Below are the code and all the weights of a small trained network. Each question names an input and a class and asks about switching units off, where a switched-off unit gives its printed mean instead of its output.

import numpy as np


def w(rows, s, z=0):
    codes = np.array(rows[::2]) - 128.0
    scale = np.full(codes.shape[1], s)
    scale[-1] = z or s
    return codes * scale


def f(y):
    return y / 2 * (1 + np.tanh(0.7978845608 * (y + 0.044715 * y**3)))


def log_softmax(a):
    a = a - a.max(-1, keepdims=True)
    return a - np.log(np.exp(a).sum(-1, keepdims=True))


def net(x, mask):
    res = np.array(x, float).reshape(1, 4) / 4 @ E
    y = f(res @ A[0][:, :-1].T + A[0][:, -1])
    res = res + np.where(mask, y, B[0][:, -1]) @ B[0][:, :-1]
    return log_softmax(res[-1] @ U[:, :-1].T + U[:, -1])


A, B = {}, {}
E = w([
[203,101,89,215,158,198,204,176,126,179,234,65],'x0',
[192,215,162,77,149,102,61,98,88,71,254,64],'x1',
[155,156,62,138,51,70,234,13,152,81,149,136],'x2',
[224,179,90,93,112,127,117,156,67,220,96,234],'x3',
],0.0061)
A[0] = w([
[42,81,180,160,120,128,139,87,225,60,167,32,117],'neuron 0',
[193,217,155,99,165,118,66,91,91,112,219,85,63],'neuron 1',
[153,180,180,102,148,89,83,100,167,51,238,19,150],'neuron 2',
[205,78,89,212,108,212,188,173,152,200,206,115,154],'neuron 3',
[104,40,76,180,72,130,201,145,210,148,47,173,107],'neuron 4',
[147,156,17,126,66,85,223,80,143,101,158,131,67],'neuron 5',
[181,192,178,81,191,117,81,104,79,81,219,80,145],'neuron 6',
[190,207,149,85,128,76,73,107,69,82,200,56,48],'neuron 7',
[147,157,64,158,42,79,222,53,149,102,139,130,254],'neuron 8',
[169,178,106,144,80,50,205,37,153,87,134,129,160],'neuron 9',
[6,168,181,5,67,28,15,50,145,54,9,221,58],'neuron 10',
[209,86,98,174,164,194,177,157,136,170,185,70,74],'neuron 11',
[78,34,111,144,98,166,210,139,165,222,64,180,72],'neuron 12',
[90,90,255,106,236,204,4,236,100,188,115,113,28],'neuron 13',
[101,102,230,148,216,225,38,245,93,168,125,101,250],'neuron 14',
[91,43,78,186,91,161,173,157,169,157,73,187,70],'neuron 15',
[162,98,81,176,151,225,191,138,127,165,194,74,75],'neuron 16',
[229,181,60,96,101,130,111,132,32,196,120,200,90],'neuron 17',
[63,44,107,188,146,181,212,155,170,199,35,187,195],'neuron 18',
[225,192,112,106,106,131,144,176,68,224,118,225,65],'neuron 19',
[210,78,65,183,140,173,174,151,157,169,205,50,123],'neuron 20',
[201,201,77,113,117,140,137,152,77,191,96,199,228],'neuron 21',
[147,147,72,146,77,114,207,33,155,98,150,140,122],'neuron 22',
[40,4,83,181,102,155,213,150,167,150,48,114,147],'neuron 23',
[56,47,181,170,163,151,149,131,179,32,140,18,83],'neuron 24',
[217,210,145,75,118,109,114,93,60,100,237,71,183],'neuron 25',
[144,140,85,131,69,49,211,31,133,77,142,151,71],'neuron 26',
],0.0057,0.0063)
B[0] = w([
[208,35,94,77,83,191,180,51,71,69,51,79,195],'neuron 0',
[176,172,131,208,77,153,24,118,98,168,113,159,173],'neuron 1',
[174,180,161,157,137,150,108,139,101,108,104,82,220],'neuron 2',
[86,137,195,69,93,58,149,70,175,155,110,183,212],'neuron 3',
[167,177,143,184,112,136,69,141,101,143,131,91,193],'neuron 4',
[65,86,49,129,147,203,95,156,80,196,194,192,170],'neuron 5',
[149,170,160,176,126,127,83,151,102,144,132,109,203],'neuron 6',
[174,150,117,202,49,153,2,106,97,179,109,190,172],'neuron 7',
[99,138,146,103,201,132,173,172,124,133,179,107,246],'neuron 8',
[89,119,105,114,173,160,137,173,101,164,200,130,201],'neuron 9',
[68,136,215,72,84,34,124,39,178,181,94,211,225],'neuron 10',
[71,120,160,91,46,61,82,43,177,201,100,208,171],'neuron 11',
[172,180,129,192,101,145,35,141,94,168,124,139,184],'neuron 12',
[44,54,28,122,156,199,90,172,89,228,226,217,189],'neuron 13',
[82,112,105,107,208,143,187,184,104,162,204,112,254],'neuron 14',
[172,167,133,184,113,140,43,119,98,171,108,140,172],'neuron 15',
[74,105,165,94,73,71,97,59,150,195,101,219,171],'neuron 16',
[186,56,91,101,85,192,160,61,55,48,56,92,177],'neuron 17',
[170,196,172,179,139,130,77,173,105,118,142,75,240],'neuron 18',
[192,53,68,70,58,207,154,39,37,76,47,102,174],'neuron 19',
[85,136,178,75,92,57,134,63,170,153,106,193,197],'neuron 20',
[162,115,132,101,180,136,192,113,97,80,105,57,217],'neuron 21',
[72,107,77,126,199,180,140,177,87,186,179,161,182],'neuron 22',
[184,187,170,182,132,143,82,150,79,105,117,72,212],'neuron 23',
[193,33,67,81,66,212,163,47,30,76,51,96,184],'neuron 24',
[161,193,167,194,149,129,81,161,118,112,113,88,229],'neuron 25',
[67,61,64,115,156,190,82,155,86,211,187,195,173],'neuron 26',
],0.0091,0.009)
U = w([
[188,220,155,227,115,131,53,167,128,136,119,109,66],'0',
[38,75,27,108,180,178,129,196,126,173,222,181,63],'1',
[54,137,205,56,74,1,128,49,172,156,78,216,83],'2',
[203,37,64,79,92,195,173,66,106,62,40,74,77],'3',
[119,202,197,109,213,69,222,207,165,58,180,35,232],'4',
[135,102,70,166,45,112,113,187,248,57,131,160,11],'5',
],0.013,0.012)

Each question gives the input, the list of numbers given to net, and the class t.
The units are the neurons (one row each of A and B). Each row of codes is followed by its name. A weight is (code - 128) times the scale printed after its matrix; where a second scale follows, it is the last column's (A, B and U).
mask holds one flag per neuron, in row order. A switched-off neuron (its flag False) gives its mean, the last column of its row in B, instead of its output. The means were averaged over made-up inputs and are rounded, as every weight is.
A unit's drop is (log p(t) with every unit on - log p(t) with that unit switched off) / (log p(t) with every unit on - log p(t) with every unit switched off).
The circuit of an input: a set's keep is (log p(t) with only the set's units on - log p(t) with every unit switched off) / (log p(t) with every unit on - log p(t) with every unit switched off). Starting from the 12 units with the biggest drops (on a tie, the unit counted first), units are removed one at a time, each time the one whose removal leaves the highest keep (on an exact tie, the one counted first), for as long as the keep stays at least 0.8.
units of the circuit, in order: the units of the circuit, biggest drop first
k most important neurons: the k neurons with the biggest drops, biggest first
drop when u is switched off: that unit's drop, to one decimal
input [-5,-5,3,6], class 3: 3 most important neurons : (neuron 19; neuron 17; neuron 21)
input [2,-7,7,-1], class 0: units of the circuit, in order : (neuron 18)
input [-3,6,7,2], class 1: 2 most important neurons : (neuron 26; neuron 9)
input [-4,0,3,1], class 2: 4 most important neurons : (neuron 10; neuron 14; neuron 13; neuron 18)
input [3,-7,5,8], class 3: 4 most important neurons : (neuron 19; neuron 17; neuron 21; neuron 25)
input [6,2,-7,5], class 1: 2 most important neurons : (neuron 13; neuron 14)
input [-7,5,4,8], class 3: 3 most important neurons : (neuron 17; neuron 19; neuron 21)
input [-7,-7,-5,-2], class 0: 4 most important neurons : (neuron 18; neuron 23; neuron 3; neuron 12)
input [-7,-1,7,-2], class 1: 3 most important neurons : (neuron 26; neuron 9; neuron 22)
input [-7,0,-7,4], class 1: 2 most important neurons : (neuron 13; neuron 14)
input [-2,-2,5,6], class 3: 3 most important neurons : (neuron 17; neuron 19; neuron 14)
input [7,-7,-6,0], class 0: 3 most important neurons : (neuron 18; neuron 23; neuron 10)
input [5,0,1,6], class 3: 2 most important neurons : (neuron 19; neuron 17)
input [7,-5,-2,-4], class 2: units of the circuit, in order : (neuron 3)
input [0,-1,-2,-3], class 4: drop when neuron 19 is switched off : 0.3
input [8,5,-6,-6], class 2: drop when neuron 11 is switched off : 0.1
input [4,-7,-5,-6], class 0: drop when neuron 16 is switched off : 0.0
